Below are the code and all the weights of a small trained network. Each question names an input and a class and asks about switching units off, where a switched-off unit gives its printed mean instead of its output.

import numpy as np


def w(rows, s, z=0):
    codes = np.array(rows[::2]) - 128.0
    scale = np.full(codes.shape[1], s)
    scale[-1] = z or s
    return codes * scale


def f(y):
    return y / 2 * (1 + np.tanh(0.7978845608 * (y + 0.044715 * y**3)))


def log_softmax(a):
    a = a - a.max(-1, keepdims=True)
    return a - np.log(np.exp(a).sum(-1, keepdims=True))


def net(x, mask):
    res = np.array(x, float).reshape(1, 6) / 4 @ E
    y = f(res @ A[0][:, :-1].T + A[0][:, -1])
    res = res + np.where(mask, y, B[0][:, -1]) @ B[0][:, :-1]
    return log_softmax(res[-1] @ U[:, :-1].T + U[:, -1])


A, B = {}, {}
E = w([
[98,173,153,159,137,102,8,127,38,135,108,195],'x0',
[155,150,170,206,127,78,218,156,204,94,156,113],'x1',
[142,106,144,180,55,255,139,159,167,11,122,87],'x2',
[176,101,81,35,178,105,154,119,190,184,60,114],'x3',
[17,103,159,51,182,143,64,190,85,207,108,173],'x4',
[189,86,119,207,119,66,92,168,167,232,64,118],'x5',
],0.0091)
A[0] = w([
[43,105,183,156,146,163,70,159,25,147,166,141,165],'N0',
[146,137,58,87,118,140,87,135,155,110,106,124,2],'N1',
[137,43,138,131,106,168,157,179,255,128,81,87,99],'N2',
[59,181,148,143,149,126,24,190,84,165,175,185,146],'N3',
[42,123,110,70,139,143,84,209,85,174,124,146,124],'N4',
[182,121,111,166,80,81,177,127,196,80,181,123,160],'N5',
],0.0078,0.0034)
B[0] = w([
[64,126,123,188,88,159,70,163,194,106,133,40,249],'N0',
[131,150,29,179,172,74,118,151,129,159,199,85,143],'N1',
[135,151,42,135,63,81,37,120,163,171,141,110,230],'N2',
[139,163,51,123,113,29,75,133,174,76,194,60,241],'N3',
[245,205,91,87,161,146,87,228,100,75,183,116,240],'N4',
[177,236,151,96,60,148,171,199,172,125,145,110,229],'N5',
],0.011)
U = w([
[117,82,79,91,167,78,76,127,169,228,105,122,111],'0',
[119,144,82,254,97,72,73,149,157,136,160,100,248],'1',
[181,162,145,85,183,151,187,186,171,79,178,123,105],'2',
[58,57,197,212,126,158,145,127,32,43,131,164,2],'3',
],0.008,0.0049)

Each question gives the input, the list of numbers given to net, and the class t.
The units are the neurons (one row each of A and B). Each row of codes is followed by its name. A weight is (code - 128) times the scale printed after its matrix; where a second scale follows, it is the last column's (A, B and U).
mask holds one flag per neuron, in row order. A switched-off neuron (its flag False) gives its mean, the last column of its row in B, instead of its output. The means were averaged over made-up inputs and are rounded, as every weight is.
A unit's drop is (log p(t) with every unit on - log p(t) with that unit switched off) / (log p(t) with every unit on - log p(t) with every unit switched off).
The circuit of an input: a set's keep is (log p(t) with only the set's units on - log p(t) with every unit switched off) / (log p(t) with every unit on - log p(t) with every unit switched off). Starting from all 6 units, units are removed one at a time, each time the one whose removal leaves the highest keep (on an exact tie, the one counted first), for as long as the keep stays at least 0.8.
units of the circuit, in order: the units of the circuit, biggest drop first
unit that matters most: the unit with the biggest drop
top k neurons: the k neurons with the biggest drops, biggest first
drop of u: that unit's drop, to one decimal
input [1,7,-4,6,-5,0], class 2: unit that matters most => N5
input [-8,-5,0,-6,-5,0], class 2: units of the circuit, in order => [N0, N5]
input [2,-1,-8,2,-7,-2], class 0: units of the circuit, in order => [N4, N0, N3]
input [0,1,3,8,3,1], class 0: top 2 neurons => [N0, N3]
input [2,-1,-5,7,3,-4], class 2: top 2 neurons => [N4, N2]
input [4,6,-2,8,2,0], class 0: units of the circuit, in order => [N5, N0]
input [7,-1,0,6,-4,-6], class 0: units of the circuit, in order => [N4, N5, N0]
input [3,-5,4,6,-4,-6], class 0: top 2 neurons => [N4, N5]
input [0,0,3,3,5,7], class 0: top 3 neurons => [N0, N5, N3]
input [2,5,-6,4,-6,5], class 2: top 2 neurons => [N5, N0]
input [-5,5,-2,-1,4,4], class 0: units of the circuit, in order => [N0, N3, N4]
input [5,-6,-4,5,-8,8], class 0: units of the circuit, in order => [N0, N3]
input [8,2,2,3,-5,-1], class 2: units of the circuit, in order => [N2, N0]
input [7,4,6,7,-8,-1], class 2: top 3 neurons => [N5, N0, N3]
input [8,4,8,0,-2,-4], class 3: unit that matters most => N2
input [-6,-7,-6,-4,-1,-4], class 2: top 2 neurons => [N2, N3]
input [-1,-5,-4,3,-4,-8], class 0: top 2 neurons => [N5, N4]
input [-6,-5,1,1,4,4], class 0: top 3 neurons => [N0, N3, N5]
input [-4,6,-1,-5,-2,-1], class 2: top 2 neurons => [N5, N0]
input [-3,-8,-3,8,2,-7], class 2: top neuron => [N4]
input [1,-2,2,4,-3,-4], class 2: drop of N0 => 0.8
